Below are the code and all the weights of a small trained network. Each question names an input and a target symbol and asks about switching units off, where a switched-off unit gives its printed mean instead of its output.

import numpy as np


def w(rows, s, z=0):
    codes = np.array(rows[::2]) - 128.0
    scale = np.full(codes.shape[1], s)
    scale[-1] = z or s
    return codes * scale


def f(y):
    return np.maximum(y, 0)


def softmax(a):
    e = np.exp(a - a.max(-1, keepdims=True))
    return e / e.sum(-1, keepdims=True)


def log_softmax(a):
    a = a - a.max(-1, keepdims=True)
    return a - np.log(np.exp(a).sum(-1, keepdims=True))


def net(x, mask):
    ids = ['ΘΛΞΨαβγδεζημπστφ'.index(c) for c in x.split()]
    T = len(ids)
    res = E[ids] + P[:T]
    q, k, v = (res @ M[0].T for M in (Q, K, V))
    z = softmax(np.where(np.tri(T) > 0, q @ k.T / 2**0.5, -1e9)) @ v
    res = res + np.where(mask[0], z, O[0][:, -1]) @ O[0][:, :-1]
    y = f(res @ A[0][:, :-1].T + A[0][:, -1])
    res = res + np.where(mask[1:9], y, B[0][:, -1]) @ B[0][:, :-1]
    return log_softmax(res[-1] @ U[:, :-1].T + U[:, -1])


Q, K, V, O, A, B = {}, {}, {}, {}, {}, {}
E = w([
[202,88,175,85,38],'Θ',
[201,187,99,15,27],'Λ',
[174,58,161,130,72],'Ξ',
[209,124,118,150,82],'Ψ',
[178,120,10,122,3],'α',
[153,35,79,128,65],'β',
[184,72,68,171,151],'γ',
[145,89,1,44,169],'δ',
[112,55,229,85,89],'ε',
[154,54,164,82,230],'ζ',
[192,148,166,73,253],'η',
[199,227,122,181,86],'μ',
[23,72,62,140,152],'π',
[170,151,143,116,174],'σ',
[188,245,82,94,148],'τ',
[197,220,133,64,223],'φ',
],0.007)
P = w([
[255,31,141,143,124],'0',
[224,42,100,101,112],'1',
[200,57,79,87,114],'2',
[166,68,82,72,103],'3',
[144,78,75,70,103],'4',
[121,91,70,63,103],'5',
[108,98,68,60,103],'6',
[94,108,64,68,99],'7',
],0.0047)
Q[0] = w([
[103,200,216,216,231],'head 0',
[241,63,3,61,133],'head 0',
],0.024)
K[0] = w([
[255,133,131,135,152],'head 0',
[68,213,129,196,211],'head 0',
],0.021)
V[0] = w([
[119,72,127,97,254],'head 0',
[102,69,66,216,133],'head 0',
],0.028)
O[0] = w([
[160,96,207,10,235,229],'head 0',
[63,189,166,77,30,253],'head 0',
],0.013,0.0048)
A[0] = w([
[158,119,145,158,202,94],'neuron 0',
[188,147,167,149,61,228],'neuron 1',
[96,181,120,99,140,16],'neuron 2',
[154,174,163,126,196,253],'neuron 3',
[45,78,180,147,160,27],'neuron 4',
[206,96,189,179,71,145],'neuron 5',
[128,148,134,196,114,5],'neuron 6',
[187,253,116,120,152,42],'neuron 7',
],0.019,0.0036)
B[0] = w([
[194,139,142,86,8,222],'neuron 0',
[50,205,191,139,91,247],'neuron 1',
[217,116,80,114,138,201],'neuron 2',
[80,150,135,199,210,246],'neuron 3',
[80,2,148,148,98,168],'neuron 4',
[185,56,80,208,167,213],'neuron 5',
[141,145,73,33,191,190],'neuron 6',
[90,92,20,154,68,146],'neuron 7',
],0.022,0.013)
U = w([
[58,75,207,156,140,136],'Θ',
[23,138,143,163,11,153],'Λ',
[91,150,170,107,255,193],'Ξ',
[96,236,131,136,140,132],'Ψ',
[103,50,104,209,191,74],'α',
[197,168,125,101,43,90],'β',
[131,120,225,129,107,86],'γ',
[85,135,40,136,119,191],'δ',
[132,195,129,217,111,110],'ε',
[133,15,118,125,123,159],'ζ',
[107,95,145,22,69,111],'η',
[70,103,158,225,100,104],'μ',
[172,156,153,131,163,254],'π',
[158,115,47,120,36,120],'σ',
[96,227,223,66,131,86],'τ',
[221,139,77,76,197,11],'φ',
],0.0057,0.0067)

Each question gives the input, a string of symbols that net reads in full, and the target symbol t.
The units are the heads (2 rows each of Q, K, V and O) and the neurons (one row each of A and B). Each row of codes is followed by its name. A weight is (code - 128) times the scale printed after its matrix; where a second scale follows, it is the last column's (O, A, B and U).
mask holds one flag per unit, heads first, then neurons. A switched-off unit (its flag False) gives its mean, the last column of its rows in O or B, instead of its output. The means were averaged over made-up inputs and are rounded, as every weight is.
A unit's drop is (log p(t) with every unit on - log p(t) with that unit switched off) / (log p(t) with every unit on - log p(t) with every unit switched off).
The circuit of an input: a set's keep is (log p(t) with only the set's units on - log p(t) with every unit switched off) / (log p(t) with every unit on - log p(t) with every unit switched off). Starting from all 9 units, units are removed one at a time, each time the one whose removal leaves the highest keep (on an exact tie, the one counted first), for as long as the keep stays at least 0.8.
units of the circuit, in order: the units of the circuit, biggest drop first
unit that matters most: the unit with the biggest drop
top k neurons: the k neurons with the biggest drops, biggest first
input β τ β δ π φ Θ ζ, target α: unit that matters most : neuron 4
input π δ π π φ β φ φ, target ε: units of the circuit, in order : (neuron 3; neuron 0; head 0)
input δ δ β Ξ, target Ξ: top 2 neurons : (neuron 0; neuron 1)
input Θ δ β Λ τ β, target σ: units of the circuit, in order : (head 0; neuron 3)
input γ π Θ β φ α μ, target Λ: units of the circuit, in order : (neuron 7; neuron 5)
input Θ τ Θ, target σ: top 4 neurons : (neuron 0; neuron 3; neuron 5; neuron 4)
input α Λ β π δ, target φ: units of the circuit, in order : (neuron 2; neuron 1; head 0)
input Ψ Θ Θ ζ β, target Θ: top 3 neurons : (neuron 3; neuron 4; neuron 0)
input τ ε η Θ δ μ Ξ, target δ: units of the circuit, in order : (head 0; neuron 6)
input μ μ μ α, target δ: units of the circuit, in order : (head 0; neuron 6; neuron 5; neuron 1)
input Θ μ μ δ μ, target δ: units of the circuit, in order : (neuron 6; head 0; neuron 7)
input Θ Λ δ γ, target Ξ: top 3 neurons : (neuron 0; neuron 1; neuron 5)
input Θ δ β β φ α, target β: units of the circuit, in order : (neuron 0; head 0)
input Λ Θ Θ Θ, target α: units of the circuit, in order : (head 0; neuron 5)
input τ β Ψ Λ Θ Ξ σ π, target ζ: top 3 neurons : (neuron 4; neuron 1; neuron 0)
input ζ δ Θ Ψ, target Ξ: units of the circuit, in order : (neuron 3; head 0)
input π α τ, target δ: top 2 neurons : (neuron 7; neuron 0)
input β Θ γ α, target τ: top 2 neurons : (neuron 5; neuron 4)
input ε β ε φ δ Θ Θ, target Ξ: unit that matters most : neuron 3
input Θ Θ δ φ Θ μ φ ζ, target β: top 3 neurons : (neuron 0; neuron 1; neuron 5)
input σ β μ π ε ζ μ Θ, target τ: top 2 neurons : (neuron 5; neuron 0)
input μ β γ τ Ξ β, target σ: units of the circuit, in order : (neuron 3)
input α Λ Θ μ Λ Λ, target δ: top 3 neurons : (neuron 6; neuron 5; neuron 0)
input τ β ζ Θ Θ α δ Θ, target Ξ: units of the circuit, in order : (head 0; neuron 3)
input μ ζ β Λ β, target Λ: top 4 neurons : (neuron 6; neuron 3; neuron 2; neuron 5)
input Θ α δ α, target Ξ: units of the circuit, in order : (head 0; neuron 0)
